Here is a tiny trained network, its code and every weight. The questions are about switching its units off for an input and a target symbol, where a switched-off unit gives its printed mean instead of its output.

import numpy as np


def w(rows, s, z=0):
    codes = np.array(rows[::2]) - 128.0
    scale = np.full(codes.shape[1], s)
    scale[-1] = z or s
    return codes * scale


def norm(h):
    return h / np.sqrt((h * h).mean(-1, keepdims=True) + 1e-5)


def softmax(a):
    e = np.exp(a - a.max(-1, keepdims=True))
    return e / e.sum(-1, keepdims=True)


def log_softmax(a):
    a = a - a.max(-1, keepdims=True)
    return a - np.log(np.exp(a).sum(-1, keepdims=True))


def net(x, mask):
    ids = ['ΔΘΞΩαβγεζλμπστψ'.index(c) for c in x.split()]
    T = len(ids)
    res = E[ids] + P[:T]
    u = 0
    for l in range(3):
        r = norm(res)
        for j in range(3):
            rows = slice(2 * j, 2 * j + 2)
            q, k, v = (r @ M[l][rows].T for M in (Q, K, V))
            z = softmax(np.where(np.tri(T) > 0, q @ k.T / 2**0.5, -1e9)) @ v
            o = O[l][rows]
            res = res + np.where(mask[u + j], z, o[:, -1]) @ o[:, :-1]
        u += 3
    return log_softmax(norm(res)[-1] @ U[:, :-1].T + U[:, -1])


Q, K, V, O = {}, {}, {}, {}
E = w([
[142,131,184],'Δ',
[63,67,95],'Θ',
[149,154,147],'Ξ',
[133,111,127],'Ω',
[153,114,116],'α',
[182,120,162],'β',
[133,96,136],'γ',
[129,130,130],'ε',
[207,137,99],'ζ',
[86,117,201],'λ',
[106,128,124],'μ',
[216,191,170],'π',
[91,250,110],'σ',
[128,69,152],'τ',
[149,111,157],'ψ',
],0.024)
P = w([
[134,115,24],'0',
[209,135,190],'1',
[181,130,180],'2',
[98,70,117],'3',
[120,98,135],'4',
[105,135,159],'5',
[2,82,130],'6',
],0.0097)
Q[0] = w([
[57,122,62],'0.h0',
[207,50,147],'0.h0',
[68,215,175],'0.h1',
[255,75,77],'0.h1',
[110,74,249],'0.h2',
[143,61,200],'0.h2',
],0.0085)
K[0] = w([
[251,111,207],'0.h0',
[144,153,204],'0.h0',
[82,147,224],'0.h1',
[247,78,54],'0.h1',
[191,152,55],'0.h2',
[118,161,89],'0.h2',
],0.011)
V[0] = w([
[97,196,76],'0.h0',
[35,115,144],'0.h0',
[161,212,59],'0.h1',
[126,156,118],'0.h1',
[134,9,126],'0.h2',
[132,102,42],'0.h2',
],0.014)
O[0] = w([
[1,51,134,168],'0.h0',
[124,54,171,109],'0.h0',
[97,116,47,91],'0.h1',
[132,114,74,136],'0.h1',
[208,73,166,4],'0.h2',
[193,155,58,106],'0.h2',
],0.0097,0.0038)
Q[1] = w([
[149,73,151],'1.h0',
[253,149,186],'1.h0',
[159,175,135],'1.h1',
[62,89,86],'1.h1',
[137,52,160],'1.h2',
[82,93,158],'1.h2',
],0.014)
K[1] = w([
[102,171,157],'1.h0',
[25,200,76],'1.h0',
[5,123,192],'1.h1',
[222,71,105],'1.h1',
[126,243,158],'1.h2',
[156,165,147],'1.h2',
],0.013)
V[1] = w([
[155,31,80],'1.h0',
[114,206,94],'1.h0',
[56,148,154],'1.h1',
[210,206,148],'1.h1',
[67,9,45],'1.h2',
[89,78,99],'1.h2',
],0.013)
O[1] = w([
[134,9,40,97],'1.h0',
[80,164,70,167],'1.h0',
[12,103,87,254],'1.h1',
[143,163,112,112],'1.h1',
[120,68,131,162],'1.h2',
[140,77,122,153],'1.h2',
],0.012,0.0023)
Q[2] = w([
[16,121,77],'2.h0',
[162,93,112],'2.h0',
[101,161,5],'2.h1',
[147,54,176],'2.h1',
[175,99,166],'2.h2',
[252,66,96],'2.h2',
],0.013)
K[2] = w([
[193,150,129],'2.h0',
[82,181,208],'2.h0',
[105,189,186],'2.h1',
[173,72,122],'2.h1',
[118,162,74],'2.h2',
[157,197,1],'2.h2',
],0.013)
V[2] = w([
[153,146,49],'2.h0',
[38,18,140],'2.h0',
[115,137,200],'2.h1',
[92,143,179],'2.h1',
[61,191,248],'2.h2',
[183,7,153],'2.h2',
],0.013)
O[2] = w([
[159,169,111,161],'2.h0',
[8,100,154,198],'2.h0',
[118,70,202,127],'2.h1',
[126,152,176,171],'2.h1',
[139,188,181,251],'2.h2',
[126,51,147,147],'2.h2',
],0.014,0.0029)
U = w([
[162,112,142,59],'Δ',
[127,105,111,222],'Θ',
[142,84,141,98],'Ξ',
[184,125,137,136],'Ω',
[123,59,115,182],'α',
[170,76,251,99],'β',
[136,112,98,51],'γ',
[134,146,78,48],'ε',
[140,124,82,254],'ζ',
[111,173,196,204],'λ',
[109,148,106,63],'μ',
[39,146,128,75],'π',
[59,186,18,28],'σ',
[146,116,133,176],'τ',
[159,148,116,173],'ψ',
],0.015,0.0034)

Each question gives the input, a string of symbols that net reads in full, and the target symbol t.
The units are the heads (2 rows each of Q, K, V and O). Each row of codes is followed by its name. A weight is (code - 128) times the scale printed after its matrix; where a second scale follows, it is the last column's (O and U).
mask holds one flag per head, layer by layer. A switched-off head (its flag False) gives its mean, the last column of its rows in O, instead of its output. The means were averaged over made-up inputs and are rounded, as every weight is.
A unit's drop is (log p(t) with every unit on - log p(t) with that unit switched off) / (log p(t) with every unit on - log p(t) with every unit switched off).
The circuit of an input: a set's keep is (log p(t) with only the set's units on - log p(t) with every unit switched off) / (log p(t) with every unit on - log p(t) with every unit switched off). Starting from all 9 units, units are removed one at a time, each time the one whose removal leaves the highest keep (on an exact tie, the one counted first), for as long as the keep stays at least 0.8.
units of the circuit, in order: the units of the circuit, biggest drop first
unit that matters most: the unit with the biggest drop
which heads matter: for each layer, one digit per head in row order, 1 if its drop is at least 0.15 and else 0, layers parted by /
drop when u is switched off: that unit's drop, to one decimal
input ε σ λ σ σ μ μ, target λ: units of the circuit, in order -> [2.h2]
input σ σ α, target π: which heads matter -> 101 / 000 / 000
input σ σ β, target π: which heads matter -> 101 / 000 / 000
input μ ζ β, target α: which heads matter -> 100 / 000 / 000
input μ λ σ ψ μ Ω, target β: which heads matter -> 111 / 011 / 011
input λ μ σ σ Ξ, target β: units of the circuit, in order -> [0.h0, 1.h0]
input σ ζ λ α ψ σ σ, target λ: units of the circuit, in order -> [0.h2, 0.h1, 2.h0, 2.h1]
input λ ψ Ξ σ λ σ ε, target β: units of the circuit, in order -> [1.h0, 2.h2, 0.h0]
input λ μ τ σ μ λ α, target λ: units of the circuit, in order -> [1.h2, 0.h1]
input λ σ λ σ π λ ψ, target β: units of the circuit, in order -> [0.h1, 2.h0]
input λ λ ζ β λ, target β: units of the circuit, in order -> [0.h2, 1.h0]
input μ λ π, target α: which heads matter -> 100 / 100 / 000
input π ε σ π λ α μ, target λ: drop when 0.h2 is switched off -> 0.1
input σ σ ψ, target π: unit that matters most -> 0.h0
input λ α σ σ λ Θ μ, target β: drop when 1.h2 is switched off -> 0.0
input Θ σ λ β, target λ: drop when 2.h2 is switched off -> 0.3
input λ μ ε β α λ σ, target λ: drop when 0.h0 is switched off -> 0.1
